Here is a tiny trained network, its code and every weight. The questions are about switching its units off for an input and a class, where a switched-off unit gives its printed mean instead of its output.

import numpy as np


def w(rows, s, z=0):
    codes = np.array(rows[::2]) - 128.0
    scale = np.full(codes.shape[1], s)
    scale[-1] = z or s
    return codes * scale


def norm(h):
    return h / np.sqrt((h * h).mean(-1, keepdims=True) + 1e-5)


def f(y):
    return y / 2 * (1 + np.tanh(0.7978845608 * (y + 0.044715 * y**3)))


def log_softmax(a):
    a = a - a.max(-1, keepdims=True)
    return a - np.log(np.exp(a).sum(-1, keepdims=True))


def net(x, mask):
    res = np.array(x, float).reshape(1, 3) / 4 @ E
    u = 0
    for l in range(2):
        y = f(norm(res) @ A[l][:, :-1].T + A[l][:, -1])
        res = res + np.where(mask[u : u + 7], y, B[l][:, -1]) @ B[l][:, :-1]
        u += 7
    return log_softmax(norm(res)[-1] @ U[:, :-1].T + U[:, -1])


A, B = {}, {}
E = w([
[148,133,161,185,169,108,159,106,151,128],'x0',
[184,102,131,137,192,128,151,141,6,112],'x1',
[70,108,106,106,152,138,137,93,140,98],'x2',
],0.017)
A[0] = w([
[116,151,125,67,119,128,133,122,105,142,95],'L0N1',
[174,121,164,173,184,129,200,104,109,149,2],'L0N2',
[102,127,129,133,168,125,165,74,161,140,139],'L0N3',
[101,113,161,164,157,86,176,127,252,123,143],'L0N4',
[140,130,116,132,130,145,130,127,145,119,56],'L0N5',
[157,199,143,135,69,92,98,168,148,130,192],'L0N6',
[198,151,169,169,110,110,144,151,106,157,80],'L0N7',
],0.016,0.0045)
B[0] = w([
[67,146,185,113,203,160,162,113,98,163,147],'L0N1',
[99,199,82,49,118,46,162,88,188,49,224],'L0N2',
[171,124,179,211,99,125,114,203,156,49,182],'L0N3',
[101,156,204,114,66,230,79,76,211,167,250],'L0N4',
[111,226,84,133,91,124,135,59,77,50,122],'L0N5',
[120,122,155,254,92,212,80,111,124,146,194],'L0N6',
[111,151,127,122,111,31,70,192,62,193,205],'L0N7',
],0.0098,0.015)
A[1] = w([
[155,142,160,191,69,166,150,106,250,131,188],'L1N1',
[104,114,112,147,144,88,141,105,154,12,219],'L1N2',
[95,40,114,98,122,154,155,147,95,147,84],'L1N3',
[161,48,158,145,144,206,134,165,126,111,139],'L1N4',
[123,113,141,70,186,124,108,122,119,110,3],'L1N5',
[210,159,79,90,163,3,172,140,99,78,130],'L1N6',
[223,109,146,120,153,48,122,101,48,98,87],'L1N7',
],0.012,0.0037)
B[1] = w([
[95,168,121,5,147,162,39,62,155,93,249],'L1N1',
[174,163,205,185,160,99,115,178,153,148,171],'L1N2',
[168,119,65,153,102,141,159,128,149,130,141],'L1N3',
[177,129,173,162,122,167,133,105,119,97,147],'L1N4',
[85,107,115,118,46,142,132,134,156,135,141],'L1N5',
[131,159,195,183,212,110,179,147,205,49,232],'L1N6',
[116,140,162,181,122,141,133,95,190,108,194],'L1N7',
],0.015,0.017)
U = w([
[103,182,177,62,104,193,51,65,171,126,203],'0',
[153,163,216,188,201,30,208,173,150,76,219],'1',
[178,137,151,182,84,75,61,185,4,231,91],'2',
[67,83,17,27,79,141,239,127,110,143,108],'3',
[178,105,110,103,161,68,168,73,85,161,4],'4',
[166,94,95,99,194,62,155,85,78,179,3],'5',
[180,85,118,207,115,243,230,140,89,80,118],'6',
[147,93,94,107,183,95,150,117,103,162,13],'7',
],0.014,0.0052)

Each question gives the input, the list of numbers given to net, and the class t.
The units are the neurons (one row each of A and B). Each row of codes is followed by its name. A weight is (code - 128) times the scale printed after its matrix; where a second scale follows, it is the last column's (A, B and U).
mask holds one flag per neuron, layer by layer. A switched-off neuron (its flag False) gives its mean, the last column of its row in B, instead of its output. The means were averaged over made-up inputs and are rounded, as every weight is.
A unit's drop is (log p(t) with every unit on - log p(t) with that unit switched off) / (log p(t) with every unit on - log p(t) with every unit switched off).
The circuit of an input: a set's keep is (log p(t) with only the set's units on - log p(t) with every unit switched off) / (log p(t) with every unit on - log p(t) with every unit switched off). Starting from the 12 units with the biggest drops (on a tie, the unit counted first), units are removed one at a time, each time the one whose removal leaves the highest keep (on an exact tie, the one counted first), for as long as the keep stays at least 0.8.
units of the circuit, in order: the units of the circuit, biggest drop first
top k neurons: the k neurons with the biggest drops, biggest first
k most important neurons of layer l: the k neurons of layer l with the biggest drops, biggest first
input [-6,7,6], class 6: top neuron -> [L0N2]
input [-8,8,5], class 6: units of the circuit, in order -> [L0N2, L1N1]
input [-3,2,-1], class 6: 3 most important neurons of layer 0 -> [L0N2, L0N4, L0N7]
input [5,1,-1], class 1: units of the circuit, in order -> [L0N7, L1N1]
input [-8,0,-3], class 6: top 3 neurons -> [L0N4, L0N2, L1N1]
input [-8,1,-5], class 2: top 2 neurons -> [L0N4, L1N1]
input [3,0,-5], class 2: top 2 neurons -> [L0N7, L0N6]
input [-3,4,-6], class 1: top 2 neurons -> [L0N4, L1N1]
input [-3,7,8], class 1: 2 most important neurons of layer 0 -> [L0N4, L0N6]
input [-6,7,5], class 6: top 2 neurons -> [L0N2, L1N1]
input [-4,4,7], class 6: top 3 neurons -> [L0N2, L1N1, L0N7]
input [-3,8,8], class 1: top 2 neurons -> [L0N4, L0N6]
input [-6,1,8], class 3: 2 most important neurons of layer 1 -> [L1N6, L1N1]
input [0,2,5], class 1: units of the circuit, in order -> [L0N4]
input [-3,2,-3], class 2: top 3 neurons -> [L0N2, L1N6, L1N1]
input [-2,2,3], class 3: 2 most important neurons of layer 0 -> [L0N2, L0N3]
input [-1,-2,-7], class 2: top 2 neurons -> [L0N7, L0N4]
input [-6,7,-3], class 1: 2 most important neurons of layer 0 -> [L0N4, L0N6]
input [-7,-2,7], class 3: 2 most important neurons of layer 0 -> [L0N4, L0N2]
input [-6,8,1], class 6: top 2 neurons -> [L0N2, L0N7]
input [-5,0,8], class 6: top 2 neurons -> [L1N1, L0N2]
input [-1,1,-2], class 2: 2 most important neurons of layer 1 -> [L1N6, L1N1]
input [-4,0,-5], class 2: 2 most important neurons of layer 0 -> [L0N4, L0N7]
input [-2,3,3], class 6: 2 most important neurons of layer 0 -> [L0N2, L0N4]
